Here is a tiny trained network, its code and every weight. The questions are about switching its units off for an input and a target symbol, where a switched-off unit gives its printed mean instead of its output.

import numpy as np


def w(rows, s, z=0):
    codes = np.array(rows[::2]) - 128.0
    scale = np.full(codes.shape[1], s)
    scale[-1] = z or s
    return codes * scale


def f(y):
    return y / 2 * (1 + np.tanh(0.7978845608 * (y + 0.044715 * y**3)))


def softmax(a):
    e = np.exp(a - a.max(-1, keepdims=True))
    return e / e.sum(-1, keepdims=True)


def log_softmax(a):
    a = a - a.max(-1, keepdims=True)
    return a - np.log(np.exp(a).sum(-1, keepdims=True))


def net(x, mask):
    ids = ['αβεηθμξπστψ'.index(c) for c in x.split()]
    T = len(ids)
    res = E[ids] + P[:T]
    r = res
    for j in range(3):
        rows = slice(2 * j, 2 * j + 2)
        q, k, v = (r @ M[0][rows].T for M in (Q, K, V))
        z = softmax(np.where(np.tri(T) > 0, q @ k.T / 2**0.5, -1e9)) @ v
        o = O[0][rows]
        res = res + np.where(mask[j], z, o[:, -1]) @ o[:, :-1]
    y = f(res @ A[0][:, :-1].T + A[0][:, -1])
    res = res + np.where(mask[3:15], y, B[0][:, -1]) @ B[0][:, :-1]
    return log_softmax(res[-1] @ U[:, :-1].T + U[:, -1])


Q, K, V, O, A, B = {}, {}, {}, {}, {}, {}
E = w([
[69,122,220,148],'α',
[118,126,197,140],'β',
[175,170,114,91],'ε',
[125,89,166,157],'η',
[24,182,86,143],'θ',
[227,87,120,210],'μ',
[254,93,158,160],'ξ',
[119,96,182,177],'π',
[118,61,203,179],'σ',
[50,92,240,124],'τ',
[212,115,212,69],'ψ',
],0.015)
P = w([
[119,222,204,248],'0',
[127,194,93,144],'1',
[135,196,109,147],'2',
[140,202,103,163],'3',
[75,99,140,124],'4',
[48,133,161,71],'5',
[92,133,114,100],'6',
[148,127,97,58],'7',
[104,129,112,79],'8',
[125,119,104,78],'9',
[114,92,125,42],'10',
[138,116,94,93],'11',
[154,97,100,83],'12',
[169,75,85,87],'13',
],0.012)
Q[0] = w([
[104,147,145,185],'H1',
[93,6,75,74],'H1',
[101,26,91,77],'H2',
[118,96,91,165],'H2',
[43,173,128,156],'H3',
[72,29,165,209],'H3',
],0.012)
K[0] = w([
[141,201,131,146],'H1',
[120,27,6,9],'H1',
[103,27,74,67],'H2',
[114,46,128,168],'H2',
[99,231,151,131],'H3',
[41,2,190,206],'H3',
],0.0096)
V[0] = w([
[238,212,151,81],'H1',
[115,251,118,87],'H1',
[138,128,161,85],'H2',
[88,135,207,179],'H2',
[149,159,169,128],'H3',
[173,92,128,122],'H3',
],0.02)
O[0] = w([
[4,27,95,55,179],'H1',
[172,61,79,17,203],'H1',
[139,62,90,198,125],'H2',
[66,68,231,47,247],'H2',
[80,102,126,150,179],'H3',
[58,143,175,93,95],'H3',
],0.011)
A[0] = w([
[90,114,101,145,45],'N1',
[68,139,191,73,63],'N2',
[155,158,51,95,41],'N3',
[185,42,91,147,76],'N4',
[204,49,195,170,237],'N5',
[160,170,17,112,33],'N6',
[1,205,85,132,56],'N7',
[187,142,143,161,184],'N8',
[103,80,75,135,180],'N9',
[169,53,136,163,57],'N10',
[133,70,82,192,252],'N11',
[117,184,147,198,121],'N12',
],0.0087,0.0035)
B[0] = w([
[178,77,200,165,139],'N1',
[175,185,121,177,248],'N2',
[65,137,75,147,136],'N3',
[112,183,177,163,153],'N4',
[131,159,67,83,181],'N5',
[117,117,52,199,136],'N6',
[121,121,248,162,146],'N7',
[52,119,131,95,127],'N8',
[194,138,133,135,188],'N9',
[166,144,179,121,137],'N10',
[105,150,144,76,140],'N11',
[176,41,165,130,126],'N12',
],0.012,0.016)
U = w([
[138,163,137,72,199],'α',
[1,164,100,15,133],'β',
[123,84,60,95,175],'ε',
[133,187,56,157,230],'η',
[212,171,44,97,75],'θ',
[38,173,93,116,131],'μ',
[103,124,100,140,52],'ξ',
[125,196,90,119,12],'π',
[225,159,90,189,69],'σ',
[170,186,89,129,1],'τ',
[154,80,93,144,58],'ψ',
],0.0094,0.0054)

Each question gives the input, a string of symbols that net reads in full, and the target symbol t.
The units are the heads (2 rows each of Q, K, V and O) and the neurons (one row each of A and B). Each row of codes is followed by its name. A weight is (code - 128) times the scale printed after its matrix; where a second scale follows, it is the last column's (O, A, B and U).
mask holds one flag per unit, heads first, then neurons. A switched-off unit (its flag False) gives its mean, the last column of its rows in O or B, instead of its output. The means were averaged over made-up inputs and are rounded, as every weight is.
A unit's drop is (log p(t) with every unit on - log p(t) with that unit switched off) / (log p(t) with every unit on - log p(t) with every unit switched off).
The circuit of an input: a set's keep is (log p(t) with only the set's units on - log p(t) with every unit switched off) / (log p(t) with every unit on - log p(t) with every unit switched off). Starting from the 12 units with the biggest drops (on a tie, the unit counted first), units are removed one at a time, each time the one whose removal leaves the highest keep (on an exact tie, the one counted first), for as long as the keep stays at least 0.8.
units of the circuit, in order: the units of the circuit, biggest drop first
unit that matters most: the unit with the biggest drop
top k neurons: the k neurons with the biggest drops, biggest first
heads that matter: for each layer, one digit per head in row order, 1 if its drop is at least 0.15 and else 0, layers parted by /
drop of u: that unit's drop, to one decimal
input σ σ π α, target σ: top neuron : (N2)
input ε π θ ε, target ε: units of the circuit, in order : (N9 H1)
input α π μ θ, target α: units of the circuit, in order : (H2 N2)
input μ μ θ, target α: top 2 neurons : (N7 N2)
input θ θ π, target θ: top 2 neurons : (N5 N7)
input θ θ ε α, target θ: heads that matter : 100
input ψ τ σ π, target ψ: heads that matter : 100
input ε ε η μ, target ε: top 2 neurons : (N9 N7)
input ε μ β, target ε: units of the circuit, in order : (H1 N9)
input ε π μ, target α: units of the circuit, in order : (N9 N4 H1 N10)
input ψ ε η, target ψ: top 3 neurons : (N1 N9 N2)
input μ α ξ ξ, target μ: units of the circuit, in order : (H1 H3)
input ε θ β ε θ η θ, target ε: units of the circuit, in order : (H1 N2 H3)
input η θ α θ ε θ α β θ θ ε η, target θ: units of the circuit, in order : (H1 H2)
input σ θ η μ, target α: unit that matters most : H2
input α α ξ, target α: units of the circuit, in order : (H2 H1)
input ε μ θ α, target ε: units of the circuit, in order : (H1 N9 H3)
input ψ α ε ψ ε ε, target ε: heads that matter : 110
input μ θ τ, target μ: top 2 neurons : (N2 N9)
input α θ η θ ξ θ θ θ θ β, target θ: units of the circuit, in order : (H1)
input ε ε τ θ, target ε: units of the circuit, in order : (H1 N9 N1)
input ε ε μ η, target ε: units of the circuit, in order : (H1 N9)
input ψ ε θ, target ψ: top 2 neurons : (N1 N9)
input σ ε μ β, target σ: top 2 neurons : (N12 N2)
input ε ε θ η θ β β η θ π ε θ β θ, target η: top 2 neurons : (N6 N3)
input ε θ θ ε, target β: top 2 neurons : (N3 N4)
input ε μ μ, target ε: units of the circuit, in order : (H1)
input μ ε η, target μ: top 2 neurons : (N9 N2)
input β σ μ, target β: top 3 neurons : (N9 N5 N1)
input θ α ε θ τ, target α: drop of N2 : 0.7
